Below are the code and all the weights of a small trained network. Each question names an input and a target symbol and asks about switching units off, where a switched-off unit gives its printed mean instead of its output.

import numpy as np


def w(rows, s, z=0):
    codes = np.array(rows[::2]) - 128.0
    scale = np.full(codes.shape[1], s)
    scale[-1] = z or s
    return codes * scale


def f(y):
    return np.maximum(y, 0)


def softmax(a):
    e = np.exp(a - a.max(-1, keepdims=True))
    return e / e.sum(-1, keepdims=True)


def log_softmax(a):
    a = a - a.max(-1, keepdims=True)
    return a - np.log(np.exp(a).sum(-1, keepdims=True))


def net(x, mask):
    ids = ['βγδεηλμξπστφψω'.index(c) for c in x.split()]
    T = len(ids)
    res = E[ids] + P[:T]
    u = 0
    for l in range(2):
        q, k, v = (res @ M[l].T for M in (Q, K, V))
        z = softmax(np.where(np.tri(T) > 0, q @ k.T / 3**0.5, -1e9)) @ v
        res = res + np.where(mask[u], z, O[l][:, -1]) @ O[l][:, :-1]
        u += 1
        y = f(res @ A[l][:, :-1].T + A[l][:, -1])
        res = res + np.where(mask[u : u + 12], y, B[l][:, -1]) @ B[l][:, :-1]
        u += 12
    return log_softmax(res[-1] @ U[:, :-1].T + U[:, -1])


Q, K, V, O, A, B = {}, {}, {}, {}, {}, {}
E = w([
[119,109,95],'β',
[111,127,116],'γ',
[167,220,153],'δ',
[163,122,153],'ε',
[155,107,135],'η',
[65,112,148],'λ',
[131,164,46],'μ',
[86,169,217],'ξ',
[161,119,68],'π',
[125,76,57],'σ',
[161,175,174],'τ',
[150,87,1],'φ',
[92,174,132],'ψ',
[166,47,124],'ω',
],0.024)
P = w([
[2,253,100],'0',
[105,97,174],'1',
[124,116,172],'2',
[120,127,159],'3',
[102,142,125],'4',
[121,130,176],'5',
[167,125,221],'6',
],0.0076)
Q[0] = w([
[18,147,224],'L0H0',
[29,240,2],'L0H0',
[28,103,73],'L0H0',
],0.007)
K[0] = w([
[55,122,122],'L0H0',
[2,199,84],'L0H0',
[71,119,144],'L0H0',
],0.0092)
V[0] = w([
[74,91,133],'L0H0',
[255,57,188],'L0H0',
[43,136,200],'L0H0',
],0.0071)
O[0] = w([
[84,59,36,115],'L0H0',
[3,74,48,2],'L0H0',
[106,114,245,146],'L0H0',
],0.0069,0.0067)
A[0] = w([
[112,177,67,123],'L0N0',
[235,135,159,72],'L0N1',
[155,142,112,95],'L0N2',
[42,89,191,154],'L0N3',
[173,150,111,98],'L0N4',
[197,136,28,120],'L0N5',
[144,195,49,90],'L0N6',
[107,167,252,150],'L0N7',
[144,103,121,111],'L0N8',
[128,226,175,140],'L0N9',
[78,125,140,254],'L0N10',
[198,62,98,116],'L0N11',
],0.011,0.0052)
B[0] = w([
[137,62,165,164],'L0N0',
[77,62,163,197],'L0N1',
[102,115,254,152],'L0N2',
[196,106,136,169],'L0N3',
[189,93,164,172],'L0N4',
[134,151,134,200],'L0N5',
[188,131,185,194],'L0N6',
[122,214,123,245],'L0N7',
[163,148,154,133],'L0N8',
[161,117,162,253],'L0N9',
[251,116,72,160],'L0N10',
[174,169,84,152],'L0N11',
],0.0066,0.013)
Q[1] = w([
[255,93,129],'L1H0',
[107,95,245],'L1H0',
[101,178,70],'L1H0',
],0.0078)
K[1] = w([
[204,253,32],'L1H0',
[182,156,54],'L1H0',
[121,1,143],'L1H0',
],0.0081)
V[1] = w([
[113,86,195],'L1H0',
[213,11,120],'L1H0',
[157,96,188],'L1H0',
],0.012)
O[1] = w([
[60,166,210,155],'L1H0',
[198,87,159,67],'L1H0',
[103,68,254,250],'L1H0',
],0.0098,0.013)
A[1] = w([
[122,217,218,236],'L1N0',
[90,87,107,202],'L1N1',
[158,206,184,90],'L1N2',
[187,48,165,79],'L1N3',
[120,254,74,70],'L1N4',
[161,156,100,80],'L1N5',
[211,112,123,155],'L1N6',
[172,252,164,96],'L1N7',
[105,160,151,75],'L1N8',
[124,186,91,111],'L1N9',
[132,137,52,115],'L1N10',
[128,80,159,253],'L1N11',
],0.0089,0.0046)
B[1] = w([
[189,110,89,253],'L1N0',
[60,255,109,131],'L1N1',
[61,92,77,203],'L1N2',
[90,56,34,169],'L1N3',
[128,152,142,136],'L1N4',
[164,91,103,131],'L1N5',
[90,149,110,160],'L1N6',
[48,108,80,197],'L1N7',
[148,27,136,153],'L1N8',
[254,121,157,129],'L1N9',
[72,164,245,129],'L1N10',
[193,213,65,168],'L1N11',
],0.0053,0.032)
U = w([
[156,139,105,135],'β',
[95,97,87,121],'γ',
[2,85,105,8],'δ',
[147,231,106,123],'ε',
[92,176,74,49],'η',
[127,181,53,10],'λ',
[83,151,195,151],'μ',
[113,160,31,2],'ξ',
[144,39,196,150],'π',
[176,144,59,71],'σ',
[123,175,128,232],'τ',
[36,75,18,123],'φ',
[123,148,65,73],'ψ',
[110,167,31,200],'ω',
],0.0084,0.004)

Each question gives the input, a string of symbols that net reads in full, and the target symbol t.
The units are the heads (3 rows each of Q, K, V and O) and the neurons (one row each of A and B). Each row of codes is followed by its name. A weight is (code - 128) times the scale printed after its matrix; where a second scale follows, it is the last column's (O, A, B and U).
mask holds one flag per unit, layer by layer, with each layer's heads first. A switched-off unit (its flag False) gives its mean, the last column of its rows in O or B, instead of its output. The means were averaged over made-up inputs and are rounded, as every weight is.
A unit's drop is (log p(t) with every unit on - log p(t) with that unit switched off) / (log p(t) with every unit on - log p(t) with every unit switched off).
The circuit of an input: a set's keep is (log p(t) with only the set's units on - log p(t) with every unit switched off) / (log p(t) with every unit on - log p(t) with every unit switched off). Starting from the 12 units with the biggest drops (on a tie, the unit counted first), units are removed one at a time, each time the one whose removal leaves the highest keep (on an exact tie, the one counted first), for as long as the keep stays at least 0.8.
circuit, biggest first: the units of the circuit, biggest drop first
most important unit: the unit with the biggest drop
k most important neurons: the k neurons with the biggest drops, biggest first
top k neurons in layer l: the k neurons of layer l with the biggest drops, biggest first
drop when u is switched off: that unit's drop, to one decimal
input δ μ δ μ δ, target μ: top 2 neurons in layer 0 : L0N7; L0N9
input μ μ μ μ γ, target π: most important neuron : L0N7
input φ δ μ δ μ φ μ, target σ: circuit, biggest first : L1H0; L0H0
input μ μ λ ξ δ, target π: top 3 neurons in layer 1 : L1N0; L1N8; L1N6
input μ μ λ β π, target π: circuit, biggest first : L0N7; L1H0; L0N6; L0N0
input μ ω φ, target π: circuit, biggest first : L0N7; L1H0; L0N6; L0N0
input ξ δ μ μ β δ, target δ: 3 most important neurons : L0N7; L1N7; L1N2
input δ λ ξ μ μ, target μ: 3 most important neurons : L0N7; L0N9; L1N3
input μ μ ω μ β, target π: 3 most important neurons : L0N7; L0N6; L1N7
input π μ π η ω, target φ: 3 most important neurons : L1N3; L0N7; L1N0
input μ μ μ μ β, target π: 2 most important neurons : L0N7; L0N6
input δ β ε, target μ: 3 most important neurons : L0N7; L0N9; L1N3
input δ ξ δ μ ξ ε, target μ: 3 most important neurons : L0N7; L1N3; L0N9
input μ π μ μ σ φ, target σ: most important unit : L0N11
input ξ μ ω, target δ: 3 most important neurons : L0N7; L1N0; L0N9
input φ φ μ φ, target σ: drop when L1N2 is switched off : 0.1
input μ λ β μ μ λ μ, target π: drop when L0H0 is switched off : 0.7
input η λ μ φ μ, target σ: drop when L0N10 is switched off : -0.2
